Here is a tiny trained network, its code and every weight. The questions are about switching its units off for an input and a class, where a switched-off unit gives its printed mean instead of its output.

import numpy as np


def w(rows, s, z=0):
    codes = np.array(rows[::2]) - 128.0
    scale = np.full(codes.shape[1], s)
    scale[-1] = z or s
    return codes * scale


def norm(h):
    return h / np.sqrt((h * h).mean(-1, keepdims=True) + 1e-5)


def f(y):
    return y / 2 * (1 + np.tanh(0.7978845608 * (y + 0.044715 * y**3)))


def log_softmax(a):
    a = a - a.max(-1, keepdims=True)
    return a - np.log(np.exp(a).sum(-1, keepdims=True))


def net(x, mask):
    res = np.array(x, float).reshape(1, 8) / 4 @ E
    u = 0
    for l in range(2):
        y = f(norm(res) @ A[l][:, :-1].T + A[l][:, -1])
        res = res + np.where(mask[u : u + 15], y, B[l][:, -1]) @ B[l][:, :-1]
        u += 15
    return log_softmax(norm(res)[-1] @ U[:, :-1].T + U[:, -1])


A, B = {}, {}
E = w([
[141,125,93,142,120,156,113,115,116,16],'x0',
[130,131,126,129,126,129,127,131,126,129],'x1',
[127,126,132,126,125,126,129,125,131,127],'x2',
[125,126,128,128,125,128,128,127,128,128],'x3',
[129,127,127,129,127,128,128,126,130,128],'x4',
[70,152,152,239,104,57,139,157,130,100],'x5',
[126,128,129,127,123,127,129,127,128,127],'x6',
[131,141,104,129,124,161,252,169,118,136],'x7',
],0.026)
A[0] = w([
[124,133,117,99,107,145,146,112,109,146,114],'L0N1',
[129,144,111,143,133,120,105,156,121,150,87],'L0N2',
[128,129,93,120,133,147,126,132,139,111,85],'L0N3',
[140,138,110,126,122,112,84,119,137,106,64],'L0N4',
[147,123,157,135,124,87,104,98,151,149,95],'L0N5',
[140,132,113,130,140,168,121,130,125,2,193],'L0N6',
[126,130,140,151,132,95,51,115,123,129,107],'L0N7',
[115,138,92,155,125,150,106,136,119,177,205],'L0N8',
[124,115,146,106,151,119,82,115,125,124,163],'L0N9',
[156,131,148,105,128,84,138,151,122,90,63],'L0N10',
[148,130,131,134,145,123,138,130,145,158,146],'L0N11',
[153,127,122,66,135,185,137,114,128,137,131],'L0N12',
[139,125,127,154,137,128,201,130,135,118,9],'L0N13',
[144,127,125,97,151,181,169,125,134,129,90],'L0N14',
[162,128,121,53,129,184,65,108,131,144,254],'L0N15',
],0.038,0.0073)
B[0] = w([
[206,195,119,100,80,168,121,167,162,131,155],'L0N1',
[114,100,140,132,167,102,126,81,77,133,138],'L0N2',
[155,72,135,117,148,172,156,110,81,160,147],'L0N3',
[134,164,137,147,75,169,59,155,224,120,164],'L0N4',
[130,44,167,139,162,104,157,137,39,137,167],'L0N5',
[139,127,54,156,123,166,154,202,71,4,227],'L0N6',
[192,159,103,68,206,129,92,181,157,122,197],'L0N7',
[120,116,134,180,153,90,162,190,113,199,153],'L0N8',
[103,114,142,170,82,98,189,93,114,131,183],'L0N9',
[133,152,172,155,147,176,135,159,146,148,133],'L0N10',
[141,207,79,130,107,98,105,137,170,134,152],'L0N11',
[188,92,132,97,189,98,88,180,167,89,205],'L0N12',
[75,169,128,97,81,134,142,27,109,162,169],'L0N13',
[186,61,105,111,167,106,119,173,89,160,179],'L0N14',
[35,183,129,149,67,140,170,46,98,158,253],'L0N15',
],0.033,0.038)
A[1] = w([
[120,80,228,104,201,147,106,110,179,181,29],'L1N1',
[109,5,99,198,115,171,51,123,136,42,84],'L1N2',
[87,141,150,130,92,188,149,54,116,80,30],'L1N3',
[139,105,126,101,117,156,143,152,189,208,16],'L1N4',
[130,132,123,137,119,144,168,130,136,170,149],'L1N5',
[141,79,95,128,69,222,155,112,135,106,121],'L1N6',
[73,169,136,136,106,136,91,81,163,61,111],'L1N7',
[35,142,237,131,91,119,168,9,173,206,112],'L1N8',
[63,152,118,184,82,134,194,112,96,136,129],'L1N9',
[119,175,158,161,120,127,178,177,154,70,120],'L1N10',
[80,157,115,165,103,123,195,96,107,122,153],'L1N11',
[173,89,179,76,164,102,129,98,161,171,80],'L1N12',
[141,110,160,98,140,109,117,59,141,216,157],'L1N13',
[91,165,78,172,16,156,162,135,140,127,50],'L1N14',
[52,138,135,125,82,171,153,62,119,79,2],'L1N15',
],0.028,0.0052)
B[1] = w([
[92,73,146,166,172,103,166,110,86,129,145],'L1N1',
[135,208,151,49,108,109,131,92,217,242,187],'L1N2',
[129,72,132,170,136,124,54,101,130,123,197],'L1N3',
[125,123,136,117,105,130,82,91,164,103,150],'L1N4',
[127,139,118,91,142,158,131,137,149,91,161],'L1N5',
[136,56,165,128,164,52,145,75,136,161,191],'L1N6',
[121,104,106,150,122,148,73,147,116,109,175],'L1N7',
[193,189,137,35,159,119,253,174,132,181,251],'L1N8',
[92,133,160,108,94,175,133,37,126,106,248],'L1N9',
[128,113,163,124,123,125,80,99,171,171,178],'L1N10',
[103,127,133,136,57,190,136,142,88,126,235],'L1N11',
[35,153,120,236,108,101,137,122,166,87,164],'L1N12',
[149,163,188,115,160,172,83,178,172,116,194],'L1N13',
[85,97,163,201,159,93,94,131,71,150,234],'L1N14',
[97,89,96,188,110,112,68,119,129,103,212],'L1N15',
],0.045,0.029)
U = w([
[88,214,240,101,94,212,220,116,80,198,155],'0',
[188,196,108,124,138,135,51,201,254,111,213],'1',
[56,57,115,216,22,180,72,22,65,105,176],'2',
[236,50,39,67,155,102,216,135,99,93,4],'3',
[94,108,183,226,230,71,156,183,105,129,56],'4',
],0.014,0.0025)

Each question gives the input, the list of numbers given to net, and the class t.
The units are the neurons (one row each of A and B). Each row of codes is followed by its name. A weight is (code - 128) times the scale printed after its matrix; where a second scale follows, it is the last column's (A, B and U).
mask holds one flag per neuron, layer by layer. A switched-off neuron (its flag False) gives its mean, the last column of its row in B, instead of its output. The means were averaged over made-up inputs and are rounded, as every weight is.
A unit's drop is (log p(t) with every unit on - log p(t) with that unit switched off) / (log p(t) with every unit on - log p(t) with every unit switched off).
unit that matters most: the unit with the biggest drop
k most important neurons: the k neurons with the biggest drops, biggest first
k most important neurons of layer l: the k neurons of layer l with the biggest drops, biggest first
drop when u is switched off: that unit's drop, to one decimal
input [7,-4,7,-3,2,8,-3,0], class 1: 3 most important neurons -> L0N15, L0N9, L1N2
input [-7,3,0,-4,5,4,-8,-4], class 4: unit that matters most -> L0N15
input [2,3,2,7,-5,1,4,5], class 2: 2 most important neurons of layer 0 -> L0N13, L0N12
input [-7,0,2,-3,-7,6,-3,-4], class 4: 2 most important neurons -> L0N15, L0N6
input [7,3,-6,-7,-8,1,4,8], class 2: 3 most important neurons -> L0N13, L0N7, L0N12
input [-7,8,6,4,-1,0,-7,2], class 1: 2 most important neurons of layer 0 -> L0N15, L0N9
input [4,5,3,3,0,-8,-3,1], class 3: 3 most important neurons -> L0N14, L0N12, L0N13
input [1,3,8,8,7,7,-7,1], class 2: 2 most important neurons of layer 0 -> L0N12, L0N14
input [-1,7,0,-3,-1,1,8,-5], class 4: 3 most important neurons of layer 0 -> L0N7, L0N5, L0N6
input [-3,-6,8,8,5,1,6,-3], class 4: 3 most important neurons of layer 0 -> L0N15, L0N6, L0N7
input [-4,6,-7,-2,-6,1,3,-8], class 4: 3 most important neurons -> L0N7, L0N5, L0N13
input [0,-8,-1,-8,-7,4,0,-2], class 4: 2 most important neurons -> L0N6, L0N15
input [1,1,7,-6,-3,7,2,7], class 2: 3 most important neurons -> L1N15, L1N3, L0N15
input [-7,7,2,-8,4,7,5,-1], class 4: unit that matters most -> L0N15
input [-3,6,-5,-7,-1,0,7,3], class 1: 3 most important neurons -> L0N15, L0N6, L0N9
input [0,0,3,1,-8,8,4,-4], class 4: drop when L0N15 is switched off -> 0.7
input [-4,-2,-7,8,-7,-5,4,3], class 1: drop when L0N6 is switched off -> 0.1
input [4,8,7,3,0,-1,-2,3], class 3: drop when L1N1 is switched off -> 0.0
